Small tables with named rows and columns. After each table, cells are looked up by row and column.

mipid =
columns: vivodar, kerale, gufatak, fem, kidadam
vevu: [0.068, 0.117, 0.148, 0.110, 0.124]
fanit: [0.162, -0.087, 0.248, -0.022, 0.565]
gevak: [-0.291, 0.388, 0.124, 0.130, 0.292]
vip: [0.211, 0.024, 0.047, 0.199, 0.766]
dad: [0.039, 0.121, 0.121, 0.106, 0.119]
niru: [0.025, 0.120, 0.138, 0.038, 0.150]
vonid: [-0.304, 0.414, 0.113, 0.100, 0.314]
pavu: [-0.265, 0.308, 0.141, 0.119, 0.159]
mepefo: [-0.024, 0.132, 0.520, -0.267, 0.160]
daseras: [0.205, 0.033, 0.145, 0.137, 0.714]
kob: [-0.608, 0.512, 0.279, 0.339, -0.158]
refov: [0.210, 0.006, 0.154, 0.133, 0.681]

What is the vivodar of mepefo in mipid?
-0.024
What is the kerale of fanit in mipid?
-0.087
What is the vivodar of dad in mipid?
0.039
What is the fem of refov in mipid?
0.133
What is the vivodar of kob in mipid?
-0.608
What is the gufatak of daseras in mipid?
0.145
What is the gufatak of vevu in mipid?
0.148
What is the kerale of pavu in mipid?
0.308
What is the kidadam of daseras in mipid?
0.714
What is the kidadam of fanit in mipid?
0.565
What is the gufatak of fanit in mipid?
0.248
What is the fem of fanit in mipid?
-0.022
What is the kidadam of dad in mipid?
0.119
What is the vivodar of niru in mipid?
0.025
What is the kidadam of vip in mipid?
0.766
What is the kidadam of vonid in mipid?
0.314

nasoti =
cols = sar, lufav, bez, pobitos, neb, rad, mam, lof
gat: [0.6, 0.2, 0.6, 0.5, 0.5, 0.4, 0.6, 0.2]
liv: [0.7, 0.4, 0.5, 0.4, 0.5, 0.5, 0.6, 0.2]
zozagiv: [0.8, 0.5, 0.3, 0.5, 0.8, 0.1, 0.1, 0.7]
tivos: [0.2, 0.4, 0.3, 0.6, 0.6, 0.6, 0.4, 0.7]
dozo: [0.5, 0.5, 0.3, 0.5, 0.8, 0.8, 0.7, 0.3]
pamu: [0.6, 0.3, 0.5, 0.5, 0.4, 0.5, 0.6, 0.2]
vizu: [0.4, 0.4, 0.5, 0.5, 0.6, 0.1, 0.1, 0.7]
rer: [0.3, 0.5, 0.3, 0.5, 0.8, 0.4, 0.3, 0.8]
panep: [0.1, 0.6, 0.3, 0.3, 0.9, 0.8, 0.5, 0.1]

mam of rer: 0.3
pobitos of vizu: 0.5
neb of panep: 0.9
sar of vizu: 0.4
lof of panep: 0.1
mam of pamu: 0.6
lof of vizu: 0.7
lof of pamu: 0.2
lof of gat: 0.2
pobitos of dozo: 0.5
mam of dozo: 0.7
sar of pamu: 0.6
neb of pamu: 0.4
neb of dozo: 0.8
rad of liv: 0.5
bez of pamu: 0.5
lof of zozagiv: 0.7
Which row has the largest mam? dozo

Table peva
fields: kosar, gid, palu
bas: [62, 61, 164]
legatot: [126, 115, 115]
gom: [157, 124, 198]
dek: [130, 99, 107]
tulasa: [170, 30, 155]
nebuzuk: [128, 110, 58]
gutofe: [207, 84, 116]
kib: [120, 129, 126]

palu of tulasa: 155
gid of gutofe: 84
palu of dek: 107
gid of gom: 124
gid of legatot: 115
palu of kib: 126
palu of nebuzuk: 58
palu of legatot: 115
kosar of gom: 157

luk =
	sigo	lozuna	meza	zapumi	nur	fatif
gudota	139	96	79	75	189	104
poso	111	129	142	116	146	105
seler	131	106	100	102	147	115
kas	118	149	62	86	133	118
kefu	124	114	115	109	144	114
popa	101	137	185	160	109	111
zalekar	103	140	142	150	84	134
keguti	102	164	114	114	115	116
mirope	98	146	164	162	81	128
kiro	134	86	127	110	162	110
gop	123	102	139	109	167	102
mavevar	101	151	137	144	86	131
dumut	106	117	203	163	121	106

What is the zapumi of zalekar in luk? 150
What is the meza of keguti in luk? 114
What is the fatif of mirope in luk? 128
What is the zapumi of dumut in luk? 163
What is the lozuna of gudota in luk? 96
What is the fatif of seler in luk? 115
What is the nur of gop in luk? 167
What is the zapumi of keguti in luk? 114
What is the zapumi of seler in luk? 102
What is the meza of kas in luk? 62
Which row has the largest meza? dumut

Table boloz
         gizedek  sav  limegup  ges
netido        32   -3       -1   -5
kedelir      -55    6        2   30
mis           32  -17      -10  -26
susad        -58    5      -28   17
raduk         53    3      -26  -13
mepa          36  -50      -23  -72
kuvizil       42    3      -28  -12
beri         -38    7       -1   26
bif           13    7       -2   12
mafigap       -1   16        6   31

mepa, gizedek: 36
susad, gizedek: -58
mis, gizedek: 32
netido, limegup: -1
netido, ges: -5
netido, gizedek: 32
kedelir, sav: 6
kuvizil, ges: -12
bif, limegup: -2
mepa, sav: -50
Which row has the largest sav? mafigap

degug:
cols = dobife, sobevo, vil
geder: [-3.897, -0.045, 3.062]
zonimav: [42.411, 74.890, -7.329]
muf: [-54.609, -44.760, 11.301]
pamimem: [46.571, -2.878, -47.173]

zonimav, vil => -7.329
pamimem, dobife => 46.571
zonimav, sobevo => 74.890
geder, dobife => -3.897
muf, dobife => -54.609
geder, vil => 3.062
geder, sobevo => -0.045

puzolus
            sor  befirem      pas      zut  tokezoz    lagag     moro
butetu  -39.213  -33.732  -44.053  -15.956  -87.758  -84.750  -20.383
kemo    -19.673  -54.608  -48.431  -49.467   55.768   23.698  -83.062
gobu    -24.846  -49.868  -46.853  -25.979  -13.485  -45.065  -40.678

butetu, tokezoz -> -87.758
gobu, befirem -> -49.868
butetu, pas -> -44.053
kemo, lagag -> 23.698
kemo, zut -> -49.467
kemo, pas -> -48.431
butetu, befirem -> -33.732
butetu, moro -> -20.383
butetu, sor -> -39.213

rukoz =
,risa,lavuvo,gub,ladutek,vunut,kan,zotul,tabe,sogaf
nef,3381,4609,3712,7087,5480,3619,3333,5704,6065
taz,5576,4722,1692,5281,5154,6800,4703,5171,4351
nof,5922,5780,7439,5376,5455,5434,4739,5814,6688
tutab,6511,7026,4138,4339,3799,6291,5206,6474,7480
rim,2500,6879,2490,7314,6621,5320,2218,4739,6055
zosupez,5759,3174,6941,6728,5545,5777,2666,6288,5287
rinab,6289,7022,4346,4179,6964,5384,5532,4951,2519
bedel,5921,6183,5710,6872,4993,2694,7737,4209,8729

risa of rim: 2500
sogaf of nef: 6065
gub of bedel: 5710
risa of rinab: 6289
gub of nef: 3712
lavuvo of nef: 4609
kan of zosupez: 5777
vunut of bedel: 4993
gub of rim: 2490
kan of nof: 5434
risa of bedel: 5921
tabe of zosupez: 6288
gub of taz: 1692
tabe of taz: 5171
risa of taz: 5576
lavuvo of bedel: 6183
vunut of rim: 6621
gub of rinab: 4346

